Table B holds the same points as the rows below and some others, measured another way and shuffled. Each row below is followed by which row of B it is.
B:
1: [ 148  150  188   13  -69  -19  397   38  118  -59 -249   12 -248  172
 -113  309 -123  217 -106]
2: [-624  -29   47  -17  407 -111 -462  422 -112  391  384  355 -335   11
  -45  122  187  121 -183]
3: [  19   63  -12 -257  400 -210  265  295   60   58   99    5 -186   18
 -226  276 -158  139 -115]
4: [  66  146  110  100 -168  142  484  -55  204    1 -194  -44 -348  273
 -116  310 -279  386  -73]
5: [-409  184  273  417 -472  394  -71   37   18  266  -41  315 -536  383
  284  185   65  390 -116]
6: [-344  125  297   34  184 -203 -172  429 -204  217  207  417 -292  117
   90  312  272  102 -206]
7: [ 288   52  125   33 -188  158  255 -269  424 -149 -734 -251 -315   93
 -384  115 -161  162  -66]
8: [ 103    9  -63 -192  419 -203  261  183  -59  -90   75  -17  174 -226
 -119   34 -186  -54  -40]
9: [ 174  -40 -165 -150  368  -73  287   32    6 -162  -28 -141  312 -329
 -122 -154 -307 -112   29]
10: [-798  -25  -97  455 -130  492 -362   78 -133  417  464  336 -210   50
  374 -233 -109  289  -13]
11: [ 320   77   10  184 -304  296  643 -405  338 -232 -537 -292  -94   97
 -203   58 -474  297   29]
12: [ 188   24  168 -124  124 -104  -90    1  251  -82 -596  -83 -240  -66
 -366   87  120  -90 -134]
13: [-276  -62   13  -21  273   -6 -422  163   25  155  -69  130 -137 -179
 -104 -127  141  -98 -102]
14: [ 307  194  106   82 -248  168  683 -109  162 -147 -284 -122 -158  201
   -2  231 -363  290  -17]
15: [ 148  -50  -47 -233  490 -258   77  154  -44 -138  -89  -45  251 -365
 -194  -91  -71 -231  -46]
16: [ -50  101  -66 -132  180   31  312  210  118  128  133  -12 -286  137
  -84  238 -275  276  -73]
17: [-316   65  265  314 -264  251 -450   22   -6  157 -279  278 -303   53
  167  -82  286    2 -114]
18: [-391 -113  -47  182  102  225 -579   13  -20  156  -84  152    1 -275
   71 -399  120 -165  -30]
19: [ 182  -12  -69 -101  325 -134  354   41  -49 -178  -19  -77  302 -279
  -99  -57 -263  -71    7]
20: [ -24   91  -11 -124  226  -63  298  222   30   68  131   46 -155   55
  -72  220 -213  193  -80]
21: [   3   21   36 -327  575 -383   67  391  -36   46  103   77  -78 -126
 -255  232   18  -38 -148]
22: [ 207   62   56  177 -145  168  473 -227   96 -202 -309 -118  100  -50
  -43  -19 -313  127   24]
23: [ 117  -32  -31  -62  236  -16  -69   26  -19 -134 -224  -38  258 -372
  -21 -270  -41 -275    0]
24: [-276  101   61  223 -139  262   29   88  -54  168  114  192 -184  101
  235   11  -98  209  -50]
25: [ 256   78   96 -115  266 -234  359  139 -146 -219  -66   25  289 -229
    2   57  -99 -133  -32]
26: [ 142  -37 -244   43    2  333  208 -213  166 -117 -224 -242  189 -262
    4 -362 -417  -32  102]
27: [  -4  130  175  195 -189  136  288  -43   36  -25 -181   78 -161  134
   46  155 -121  212  -64]
28: [-425   38  -94  152   60  234   11  169  -67  254  368  181 -169   52
  194  -20 -211  258  -31]
29: [-120  -36  -27   31  248    0 -121  113 -153  -15   55  111  244 -314
  102 -238  -22 -183  -12]
30: [ -47  103  157  234 -154  126  240  -37  -59  -40  -85  125  -11   30
  138   50 -112  139  -35]
31: [ 152   -8  -49   53    6  160  163 -149  141 -135 -331 -145  101 -193
  -75 -187 -214  -51   22]
32: [-257  106  164   57  -43  108 -145  196  115  240  -84  179 -512  219
  -31  220   92  221 -162]
33: [  54  121   89  264 -320  301  412 -201  161  -60 -272  -51 -178  169
   31   92 -296  302  -12]
34: [ 171  -45   83 -104  209  -98 -141  -16  137 -132 -485  -72   29 -266
 -263 -120   90 -229  -77]
35: [-128  -17 -145  170  -69  375  -62  -98   63   43  -93  -31   52 -175
  149 -347 -225  -10   51]
36: [-142   45   99  268 -125  192    3  -26 -135   -9  -44  166  103 -105
  251 -156  -42   -2  -10]
37: [ 136  122  129  104 -240  209  301 -119  245  -42 -403  -77 -303  173
  -92  156 -179  227  -61]
38: [ -36   62  161 -171  374 -311   51  323  -59   36   19  151 -142  -34
 -172  270   88   14 -163]
39: [  -4   86 -116   41   24  195  371   48    0   13  133  -19   39  -25
  147  -32 -370  160   29]
40: [ 191   15   74  338 -371  376  163 -423  158 -232 -604 -137  131 -148
   37 -303 -180  -32   58]
41: [ 170   -5   25   54  135  -26  207  -68  -62 -215 -211  -38  315 -301
  -15 -162 -140 -150    9]
42: [ -69   34   83  339 -259  322   38 -187  -20  -57 -232   64   87  -99
  199 -233 -104   21   23]
43: [ 371   15   94  159 -221  182  322 -401  262 -318 -727 -242   91 -137
 -206 -126 -211  -22   21]
44: [  69   89   51 -153  236 -144  341  177  108   16  -24  -16 -223   88
 -223  307 -178  197 -113]
45: [-175   23  263   83    5   18 -481  119   46  102 -378  199 -284  -43
  -63  -15  360 -121 -164]
46: [ 185  138  104  167 -197  159  497  -98   20 -147 -195  -19   36   41
  114   72 -271  156   10]
47: [-133    7   74  313 -155  252  -62 -125  -71  -42 -155  109  134 -162
  193 -259  -51  -42   10]
48: [ -70   94   58  318 -293  340  257 -148   22  -15 -104   49  -35   49
  199  -68 -242  196   19]
49: [ 151   77   -5  140  -84  157  551 -160   56 -156 -126  -88   93  -11
    2   35 -399  193   23]
50: [ 405  -68   67 -212  272 -186   34 -137  293 -276 -742 -257   45 -300
 -530  -56    2 -241  -74]
51: [ 264  -25  123  105   40  -25  126 -190   -6 -310 -477  -68  328 -333
  -92 -204  -42 -222    3]
52: [ 167    7   20 -452  712 -528  209  385   15  -61   16  -19  -14 -179
 -419  295  -28  -73 -156]
53: [ 110   88  158 -168  237 -236  234  189  101  -23 -184   21 -240   67
 -281  340  -24  115 -153]
54: [-196   20  -18  109 -115  344 -277  -12  182  169 -234   27 -299    3
   26 -168  -15   50  -43]
55: [  90   40  -84   59   99   87  422  -30  -42 -122   41  -55  223 -149
   72  -83 -363   65   37]
56: [-188   25  282  384 -264  220 -397  -92  -95  -12 -369  251   13 -145
  220 -253  276 -171  -58]
57: [-381   56  382  208   19 -121 -272  183  -64  176  -89  366 -388  152
  -92  293  331  160 -223]
58: [-263   57 -112   95   59  227  134  124  -20  169  272   94 -107   23
  168  -28 -280  217  -11]
59: [-494   35  241  541 -367  365 -302 -124  -38  184 -121  304 -261  114
  199  -75  124  205  -82]
60: [ -30   62   31  245 -173  265  233 -115   -7  -52 -100   42   63  -49
  171 -109 -226  110   20]
61: [ 344    3   60 -256  246 -139  -14   14  237 -170 -595 -176  -60 -215
 -358  -25   47 -220  -84]
62: [ 315   39  142   81 -193  149  267 -311  365 -205 -740 -223 -194   28
 -332   54 -157   94  -55]
63: [ 245   69  141   63 -229  207  122 -213  336 -113 -700 -170 -262   44
 -209   18  -68   53  -58]
64: [ -33   38   16  117 -160  309  -52 -125  249   51 -383  -71 -274   29
  -79  -92 -100   96  -37]
65: [-363  -92  -48  105  243   81 -428  132 -138  127  104  195  121 -309
  109 -318   87 -175  -34]
66: [-250  108  146  434 -416  436   -5 -113  -26   98 -109  185 -156  108
  324 -104  -72  189  -12]
67: [ 213    8   29    7  172  -80  330  -54  -32 -219 -182  -61  268 -240
  -76  -62 -199  -82    0]
68: [ 236   54   80 -402  536 -428  170  338   32  -81 -131  -19  -52 -137
 -317  266   26 -111 -142]
69: [ 450  -18  124   64  -89   30  321 -382  294 -372 -824 -285  108 -181
 -382  -66 -162  -73  -11]
70: [ -84    2    3  220  -10  167   32  -45 -149  -68   -6  107  270 -251
  233 -272 -115  -91   29]
71: [  29    8  -11 -291  485 -264   47  296   22   28   12   17  -59 -149
 -243  135  -32  -52 -114]
72: [ 256  -50  -76 -219  387 -158  156   10  120 -188 -304 -182  179 -320
 -313  -92 -156 -174  -32]

[-241  -30  450  160 -193 -293  -83 -119 -136   61   49 -187  -64  248
 -250  104  233  -73  151    7  -56 -102  112 -147  178   87  -84 -202] -> 13
[-100  -53 -277  -84  229  129  -90   80 -100   75  -71  147   12   41
   54   68   85 -145  138 -107   26  -25   47  250 -165 -263   81   66] -> 67
[-242  -11 -248 -136  176  193  108  201  -12   -7 -138   61 -173 -152
  105 -124 -193  -58  -37   -1   24  -57  -29  301  -53  -70  -83  120] -> 49
[  79 -296   83   24  -98  392 -212 -487  144  420 -338  101  -16  462
 -195  312  369 -251  549    2 -434 -119  184 -294 -115   95  576   90] -> 34
[-214 -115   -8  153   77 -116 -178 -111 -183   19  105  149  -39  251
 -119  105  337 -130   86   15  -15  -18   95 -100  -80 -208  -75 -151] -> 23
[-200  -26  275  212  -40 -295  -72   26 -132  -54  183  -93   60  177
  -80  127  194  -71   -4  -57   91  -66   27    8   26  -62 -162 -157] -> 72
[  91  -21 -218 -107  -24  250  -75 -181   50  -76 -202  126 -134   20
   94  -31   57  -79   83  213  104   39  165  -14 -209  -84  185  -20] -> 43
[-171  120 -204  -20  142  -85  117  311  -62 -322  119   13  -65 -249
  251 -165 -198   23 -315   49  380   25  -56  350 -122 -175 -322  -27] -> 46
[-145   97    6   97  -65  -61  223  212  128 -448  136  -83 -137 -260
  309 -202 -286  101 -481  223  394    9  -94  146  -96   81 -368  -48] -> 11
[-303 -107  172  116  -86 -130 -175 -253 -195   77  -21   72 -226  295
 -286   19  345 -103  166  162 -140  -34  177 -287   85  -56  -70 -230] -> 18
[ -25  195 -146  -83   -3 -141   23  135 -123 -379   44  -16 -113 -220
  183 -188  -96   40 -238  201  468   82  100  215 -125 -187 -231 -159] -> 59
[  37 -245  362  136 -251  192 -139 -442  171  306 -218  -78    7  445
 -203  302  320 -188  424   23 -349 -141  131 -343   -8  239  422   11] -> 61
[-296 -115  489  155 -119 -128   42   38   14  253  -30 -284   31  223
 -203  193   66 -111  222 -210 -239 -222  -38   31  228  231   10   31] -> 2
[ -31   30 -335  -14   65   66  -75  -87  -76 -332   22  247 -194  -61
  166 -154   82  -14 -209  329  313  126  130  -35 -265 -250 -134 -162] -> 40
[-348 -108  483  235 -316 -133   44 -224   64  -48    5 -151 -288  203
 -205  -45  108   -1  -51  266 -136  -95   40 -390  199  321 -187 -190] -> 54
[   9   26  333  146 -313  -96   55 -152  142 -253    7 -185 -102   50
   68  -25    5   32 -140  266  193  -19   69 -182  -17  223  -66 -157] -> 63
[-196  140 -249  -40  181 -206  -47  215 -274 -283  142  108  -92 -143
   99 -149   14  -16 -199   66  388   69   75  272 -116 -353 -325 -169] -> 36
[-541 -165   96  165  -10  -31    5  -91  -76    4   24  119 -382  153
 -193 -127  124  -41  -78  220 -193  -52    9 -256  119   63 -301 -135] -> 26
[ 120  -44  442   61 -333   -5  -67 -277  109   99 -173 -260   30  248
 -113  199  164  -94  289   55  -56 -102  161 -163   46  237  295  -74] -> 12
[ 170  177  -19  116  -74 -281  -37   65  -64 -514  248  -30  114 -101
  286  -22   58   41 -324  170  622  117   88  128 -272 -221 -201 -234] -> 69
[-211   -6  170  162   76 -326 -123  107 -234    0  200  -48  121  182
  -97  165  241 -105   68 -168  101  -68   37  133   11 -199 -157 -143] -> 15
[-183  125   34  -74  -33   -5  220  282   72 -213  -57 -193 -141 -278
  186 -187 -356   51 -220   65  245  -62  -67  316   39  110 -227   50] -> 14
[ -97   94 -257 -108  168   23   46  227  -88 -174   -9   41  -44 -185
  184 -101 -137  -31 -117    8  276    6   15  362 -140 -205 -128   13] -> 30
[-319 -157  -63 -159   33  377   53  -65   80  314 -386   28 -305   59
 -137  -53  -93 -133  273   35 -367 -146   40   37  104  154  160  173] -> 24
[-148  -78  493  225 -272  -62  161  -14  238  -56   27 -295  -16   90
   26   85  -92   -8  -92   35  -29 -158  -84  -90   98  387  -63    7] -> 32
[-184  143  275   30 -152 -144  291  316  122 -276   32 -351  -82 -270
  185 -155 -395   86 -291   45  283 -103 -115  291  116  245 -301   17] -> 4
[-466 -255    2   73    3  218  -47 -237    6  201 -168  189 -400  241
 -234  -66  163 -118  125  203 -387  -90   51 -316   82  101  -45  -26] -> 35
[-357  -15  341   87  -47 -145  171  253   23   62   19 -274  -36  -21
  -45   15 -165  -37  -19 -152  -55 -185 -119  212  204  199 -196   55] -> 20
[-306 -182    2  191  114  -82 -158 -102 -154   80  115  188  -65  289
 -143  119  333 -137   82   -6 -118  -42   48 -135  -62 -176  -93 -114] -> 65
